Below is a small trained network, with its code and all its weights. Each question gives an input and a target symbol and asks what happens when units are switched off, that is, made to give their printed mean instead of their output.

import numpy as np


def w(rows, s, z=0):
    codes = np.array(rows[::2]) - 128.0
    scale = np.full(codes.shape[1], s)
    scale[-1] = z or s
    return codes * scale


def f(y):
    return np.maximum(y, 0)


def softmax(a):
    e = np.exp(a - a.max(-1, keepdims=True))
    return e / e.sum(-1, keepdims=True)


def log_softmax(a):
    a = a - a.max(-1, keepdims=True)
    return a - np.log(np.exp(a).sum(-1, keepdims=True))


def net(x, mask):
    ids = ['αβγδεζηθλμξπτφψω'.index(c) for c in x.split()]
    T = len(ids)
    res = E[ids] + P[:T]
    u = 0
    for l in range(2):
        r = res
        for j in range(3):
            rows = slice(2 * j, 2 * j + 2)
            q, k, v = (r @ M[l][rows].T for M in (Q, K, V))
            z = softmax(np.where(np.tri(T) > 0, q @ k.T / 2**0.5, -1e9)) @ v
            o = O[l][rows]
            res = res + np.where(mask[u + j], z, o[:, -1]) @ o[:, :-1]
        u += 3
        y = f(res @ A[l][:, :-1].T + A[l][:, -1])
        res = res + np.where(mask[u : u + 8], y, B[l][:, -1]) @ B[l][:, :-1]
        u += 8
    return log_softmax(res[-1] @ U[:, :-1].T + U[:, -1])


Q, K, V, O, A, B = {}, {}, {}, {}, {}, {}
E = w([
[33,99,136,73,171],'α',
[106,90,247,209,88],'β',
[186,85,104,136,172],'γ',
[178,79,97,131,164],'δ',
[179,74,91,130,158],'ε',
[47,156,51,92,101],'ζ',
[178,80,98,139,155],'η',
[180,81,94,119,152],'θ',
[135,97,234,64,149],'λ',
[180,80,89,128,153],'μ',
[92,198,72,204,108],'ξ',
[171,82,87,121,156],'π',
[2,54,190,218,114],'τ',
[177,77,104,135,174],'φ',
[191,180,153,61,60],'ψ',
[130,161,160,249,79],'ω',
],0.012)
P = w([
[149,1,113,133,40],'0',
[212,130,129,113,220],'1',
[85,75,151,161,45],'2',
[172,170,150,102,212],'3',
[54,136,184,158,62],'4',
[155,185,159,74,206],'5',
],0.0089)
Q[0] = w([
[58,59,93,196,101],'L0H1',
[7,147,148,165,46],'L0H1',
[142,109,82,165,253],'L0H2',
[130,141,81,151,102],'L0H2',
[132,133,118,128,155],'L0H3',
[142,149,105,99,134],'L0H3',
],0.013)
K[0] = w([
[141,13,39,213,141],'L0H1',
[229,35,63,105,125],'L0H1',
[108,92,123,186,255],'L0H2',
[103,120,57,159,92],'L0H2',
[85,105,134,102,178],'L0H3',
[139,97,114,72,146],'L0H3',
],0.0096)
V[0] = w([
[58,100,101,1,185],'L0H1',
[182,212,127,74,103],'L0H1',
[140,53,119,164,171],'L0H2',
[91,65,115,98,117],'L0H2',
[145,52,87,176,149],'L0H3',
[139,128,112,79,108],'L0H3',
],0.007)
O[0] = w([
[122,99,73,2,168,108],'L0H1',
[148,194,135,119,193,251],'L0H1',
[136,166,121,141,190,217],'L0H2',
[164,141,134,176,119,194],'L0H2',
[169,48,94,102,117,251],'L0H3',
[150,132,140,159,120,225],'L0H3',
],0.0091,0.0014)
A[0] = w([
[70,132,105,148,178,132],'L0N1',
[94,164,25,128,212,113],'L0N2',
[106,123,91,133,117,167],'L0N3',
[150,156,127,118,189,143],'L0N4',
[2,164,126,223,152,195],'L0N5',
[134,158,93,184,105,132],'L0N6',
[128,236,123,155,115,96],'L0N7',
[87,74,137,217,42,4],'L0N8',
],0.0066,0.0043)
B[0] = w([
[159,125,111,110,113,151],'L0N1',
[143,166,92,51,186,186],'L0N2',
[134,145,100,130,97,158],'L0N3',
[123,149,126,98,179,253],'L0N4',
[64,61,67,67,106,203],'L0N5',
[65,117,138,137,149,150],'L0N6',
[107,162,118,183,172,180],'L0N7',
[175,151,95,2,190,193],'L0N8',
],0.0085,0.003)
Q[1] = w([
[116,150,151,117,98],'L1H1',
[161,41,255,94,146],'L1H1',
[161,107,132,142,189],'L1H2',
[94,88,91,219,27],'L1H2',
[143,151,143,79,82],'L1H3',
[68,57,128,83,121],'L1H3',
],0.014)
K[1] = w([
[179,106,105,144,153],'L1H1',
[132,72,252,59,157],'L1H1',
[33,150,168,155,98],'L1H2',
[191,47,82,186,139],'L1H2',
[98,203,167,101,100],'L1H3',
[139,40,151,138,33],'L1H3',
],0.011)
V[1] = w([
[182,145,64,139,162],'L1H1',
[123,148,115,180,138],'L1H1',
[160,74,254,121,149],'L1H2',
[178,196,142,126,55],'L1H2',
[117,144,111,144,174],'L1H3',
[139,161,140,109,41],'L1H3',
],0.0086)
O[1] = w([
[125,157,141,190,186,158],'L1H1',
[172,116,107,138,170,29],'L1H1',
[168,85,254,96,110,253],'L1H2',
[183,196,112,107,57,127],'L1H2',
[145,169,175,131,134,94],'L1H3',
[145,52,92,132,160,117],'L1H3',
],0.0087,0.0042)
A[1] = w([
[99,162,149,230,182,77],'L1N1',
[100,162,196,202,106,125],'L1N2',
[86,97,74,150,80,176],'L1N3',
[151,135,121,122,3,138],'L1N4',
[141,129,202,231,111,182],'L1N5',
[96,123,143,139,136,254],'L1N6',
[108,42,159,86,101,24],'L1N7',
[153,196,58,135,165,109],'L1N8',
],0.011,0.0074)
B[1] = w([
[99,179,175,236,243,144],'L1N1',
[43,209,115,32,247,156],'L1N2',
[208,114,229,147,152,202],'L1N3',
[105,59,112,186,203,211],'L1N4',
[1,167,136,78,51,201],'L1N5',
[151,74,116,155,34,247],'L1N6',
[163,197,69,187,155,254],'L1N7',
[137,143,65,184,39,216],'L1N8',
],0.008,0.0069)
U = w([
[109,162,92,215,150,60],'α',
[162,30,137,200,34,255],'β',
[131,136,121,143,169,72],'γ',
[82,110,34,11,186,140],'δ',
[137,146,124,142,176,76],'ε',
[39,112,153,76,2,174],'ζ',
[138,141,121,140,170,71],'η',
[136,147,138,161,192,71],'θ',
[126,141,117,130,170,69],'λ',
[140,144,132,154,202,76],'μ',
[57,163,158,147,158,131],'ξ',
[117,132,10,117,101,76],'π',
[209,224,131,122,66,149],'τ',
[130,141,115,136,153,65],'φ',
[136,132,99,117,158,77],'ψ',
[198,110,229,9,190,75],'ω',
],0.0063,0.006)

Each question gives the input, a string of symbols that net reads in full, and the target symbol t.
The units are the heads (2 rows each of Q, K, V and O) and the neurons (one row each of A and B). Each row of codes is followed by its name. A weight is (code - 128) times the scale printed after its matrix; where a second scale follows, it is the last column's (O, A, B and U).
mask holds one flag per unit, layer by layer, with each layer's heads first. A switched-off unit (its flag False) gives its mean, the last column of its rows in O or B, instead of its output. The means were averaged over made-up inputs and are rounded, as every weight is.
A unit's drop is (log p(t) with every unit on - log p(t) with that unit switched off) / (log p(t) with every unit on - log p(t) with every unit switched off).
The circuit of an input: a set's keep is (log p(t) with only the set's units on - log p(t) with every unit switched off) / (log p(t) with every unit on - log p(t) with every unit switched off). Starting from the 12 units with the biggest drops (on a tie, the unit counted first), units are removed one at a time, each time the one whose removal leaves the highest keep (on an exact tie, the one counted first), for as long as the keep stays at least 0.8.
circuit, biggest first: the units of the circuit, biggest drop first
unit that matters most: the unit with the biggest drop
top k neurons: the k neurons with the biggest drops, biggest first
top k neurons in layer l: the k neurons of layer l with the biggest drops, biggest first
which heads matter: for each layer, one digit per head in row order, 1 if its drop is at least 0.15 and else 0, layers parted by /
input ψ ε ξ ψ ψ, target ξ: top neuron in layer 1 : [L1N2]
input ψ π ψ β, target ζ: circuit, biggest first : [L1N5 L1N7]
input φ ψ φ α, target δ: circuit, biggest first : [L0H1 L0N2]
input γ ψ ω μ, target ξ: which heads matter : 100 / 000
input δ ψ γ ω, target ξ: circuit, biggest first : [L1N1 L1N5 L0H1 L1N2]
input γ π ω λ λ η, target ω: which heads matter : 000 / 010
input φ θ η ψ π μ, target τ: which heads matter : 100 / 011
input φ ξ γ γ λ, target β: which heads matter : 100 / 101
input τ ε δ α λ δ, target ω: circuit, biggest first : [L1H2 L1N8 L1N7]
input φ γ ε η ψ δ, target τ: circuit, biggest first : [L1H2 L1H3 L1N8 L0H1]
input ψ λ η β, target ζ: circuit, biggest first : [L1N5 L1H2]
input ψ λ α δ, target δ: circuit, biggest first : [L0H1 L1H2 L1N3]
input λ δ γ θ, target ω: which heads matter : 010 / 010
input γ δ ψ ζ, target π: unit that matters most : L1N8
input ψ β θ ψ ξ, target β: top 2 neurons : [L0N5 L1N3]
input α β λ μ, target ω: circuit, biggest first : [L1H2 L1N8]
input ψ λ ξ ζ, target π: circuit, biggest first : [L1N8 L1H2 L0N2]
input ψ ψ ψ φ, target τ: top 3 neurons : [L1N8 L0N2 L1N4]
input ω ε ζ η, target π: which heads matter : 100 / 010
input α ψ λ ψ φ γ, target τ: unit that matters most : L0H1
input δ ψ μ θ λ, target β: which heads matter : 110 / 101
input ψ θ γ μ, target τ: which heads matter : 000 / 011
